Here is a tiny trained network, its code and every weight. The questions are about switching its units off for an input and a class, where a switched-off unit gives its printed mean instead of its output.

import numpy as np


def w(rows, s, z=0):
    codes = np.array(rows[::2]) - 128.0
    scale = np.full(codes.shape[1], s)
    scale[-1] = z or s
    return codes * scale


def f(y):
    return y / 2 * (1 + np.tanh(0.7978845608 * (y + 0.044715 * y**3)))


def log_softmax(a):
    a = a - a.max(-1, keepdims=True)
    return a - np.log(np.exp(a).sum(-1, keepdims=True))


def net(x, mask):
    res = np.array(x, float).reshape(1, 8) / 4 @ E
    y = f(res @ A[0][:, :-1].T + A[0][:, -1])
    res = res + np.where(mask, y, B[0][:, -1]) @ B[0][:, :-1]
    return log_softmax(res[-1] @ U[:, :-1].T + U[:, -1])


A, B = {}, {}
E = w([
[70,172,13,126,122],'x0',
[147,127,124,115,251],'x1',
[105,64,239,42,120],'x2',
[129,2,128,182,95],'x3',
[99,59,103,83,73],'x4',
[12,116,195,220,141],'x5',
[123,50,65,100,133],'x6',
[173,20,112,135,74],'x7',
],0.0082)
A[0] = w([
[57,175,95,3,97,146],'neuron 1',
[136,65,99,146,162,3],'neuron 2',
[143,125,155,87,181,180],'neuron 3',
[70,141,111,86,165,147],'neuron 4',
[87,137,78,140,33,109],'neuron 5',
[27,155,173,203,164,178],'neuron 6',
[192,121,232,112,171,237],'neuron 7',
[156,97,137,116,27,165],'neuron 8',
[145,138,34,153,68,137],'neuron 9',
[97,159,62,72,115,254],'neuron 10',
[110,158,44,154,164,187],'neuron 11',
[115,144,200,104,73,116],'neuron 12',
[245,121,78,112,147,114],'neuron 13',
[57,26,174,119,174,118],'neuron 14',
[114,127,193,166,121,2],'neuron 15',
[155,132,135,167,190,66],'neuron 16',
[30,165,202,198,125,153],'neuron 17',
[127,200,168,187,118,171],'neuron 18',
],0.011,0.0055)
B[0] = w([
[254,161,217,64,89,240],'neuron 1',
[158,92,74,88,25,150],'neuron 2',
[137,141,213,120,121,191],'neuron 3',
[194,146,145,127,115,180],'neuron 4',
[203,67,183,211,98,203],'neuron 5',
[237,89,63,159,162,246],'neuron 6',
[87,162,191,114,188,251],'neuron 7',
[124,109,181,191,133,229],'neuron 8',
[174,182,163,166,160,227],'neuron 9',
[181,195,132,144,150,254],'neuron 10',
[107,172,37,122,225,232],'neuron 11',
[154,149,108,200,146,183],'neuron 12',
[31,169,122,181,159,233],'neuron 13',
[32,51,133,46,77,229],'neuron 14',
[139,87,101,139,166,153],'neuron 15',
[148,107,70,112,30,151],'neuron 16',
[207,124,55,211,223,248],'neuron 17',
[159,156,105,175,114,215],'neuron 18',
],0.0078,0.0092)
U = w([
[132,119,5,217,211,180],'0',
[31,20,91,102,2,33],'1',
[106,32,53,13,119,7],'2',
[81,65,213,145,140,159],'3',
[175,42,71,35,126,138],'4',
[86,39,190,123,132,24],'5',
[223,114,155,181,104,81],'6',
[158,184,161,62,178,255],'7',
],0.0081,0.0048)

Each question gives the input, the list of numbers given to net, and the class t.
The units are the neurons (one row each of A and B). Each row of codes is followed by its name. A weight is (code - 128) times the scale printed after its matrix; where a second scale follows, it is the last column's (A, B and U).
mask holds one flag per neuron, in row order. A switched-off neuron (its flag False) gives its mean, the last column of its row in B, instead of its output. The means were averaged over made-up inputs and are rounded, as every weight is.
A unit's drop is (log p(t) with every unit on - log p(t) with that unit switched off) / (log p(t) with every unit on - log p(t) with every unit switched off).
The circuit of an input: a set's keep is (log p(t) with only the set's units on - log p(t) with every unit switched off) / (log p(t) with every unit on - log p(t) with every unit switched off). Starting from the 12 units with the biggest drops (on a tie, the unit counted first), units are removed one at a time, each time the one whose removal leaves the highest keep (on an exact tie, the one counted first), for as long as the keep stays at least 0.8.
circuit, biggest first: the units of the circuit, biggest drop first
top k neurons: the k neurons with the biggest drops, biggest first
drop when u is switched off: that unit's drop, to one decimal
input [-2,7,6,-3,5,3,8,3], class 1: circuit, biggest first -> neuron 14; neuron 17
input [7,-7,5,-3,5,-2,-4,-1], class 6: circuit, biggest first -> neuron 5
input [-5,-5,3,-8,-1,6,3,-8], class 6: top 4 neurons -> neuron 1; neuron 11; neuron 13; neuron 4
input [7,6,-7,-7,6,-8,5,4], class 7: top 2 neurons -> neuron 1; neuron 17
input [2,-6,-7,-1,4,-5,-7,-7], class 6: top 4 neurons -> neuron 5; neuron 1; neuron 7; neuron 18
input [2,4,5,2,4,-2,3,-2], class 2: circuit, biggest first -> neuron 14; neuron 9
input [1,-4,-1,2,2,-3,5,-1], class 6: circuit, biggest first -> neuron 5; neuron 14; neuron 17
input [4,-1,7,-3,-4,4,7,-6], class 6: circuit, biggest first -> neuron 6; neuron 1
input [-1,-1,-7,-1,6,6,2,8], class 6: top 2 neurons -> neuron 5; neuron 9
input [-2,8,-3,5,-1,4,-5,7], class 3: top 3 neurons -> neuron 11; neuron 7; neuron 14
input [5,-2,7,-1,-2,8,3,-3], class 0: top 2 neurons -> neuron 17; neuron 6
input [7,1,3,5,7,8,-6,6], class 1: top 2 neurons -> neuron 14; neuron 11
input [-6,-5,1,6,1,6,-1,6], class 1: top 2 neurons -> neuron 14; neuron 9
input [3,8,-1,-3,5,7,4,7], class 1: top neuron -> neuron 14
input [3,4,3,5,-1,4,8,-4], class 4: top 2 neurons -> neuron 6; neuron 13
input [-2,-2,2,-8,-4,1,-8,-1], class 0: drop when neuron 18 is switched off -> 0.2
input [4,5,5,-2,8,-8,8,2], class 7: drop when neuron 13 is switched off -> 0.1
input [-6,-2,3,2,-3,-4,2,-2], class 3: drop when neuron 1 is switched off -> 0.1
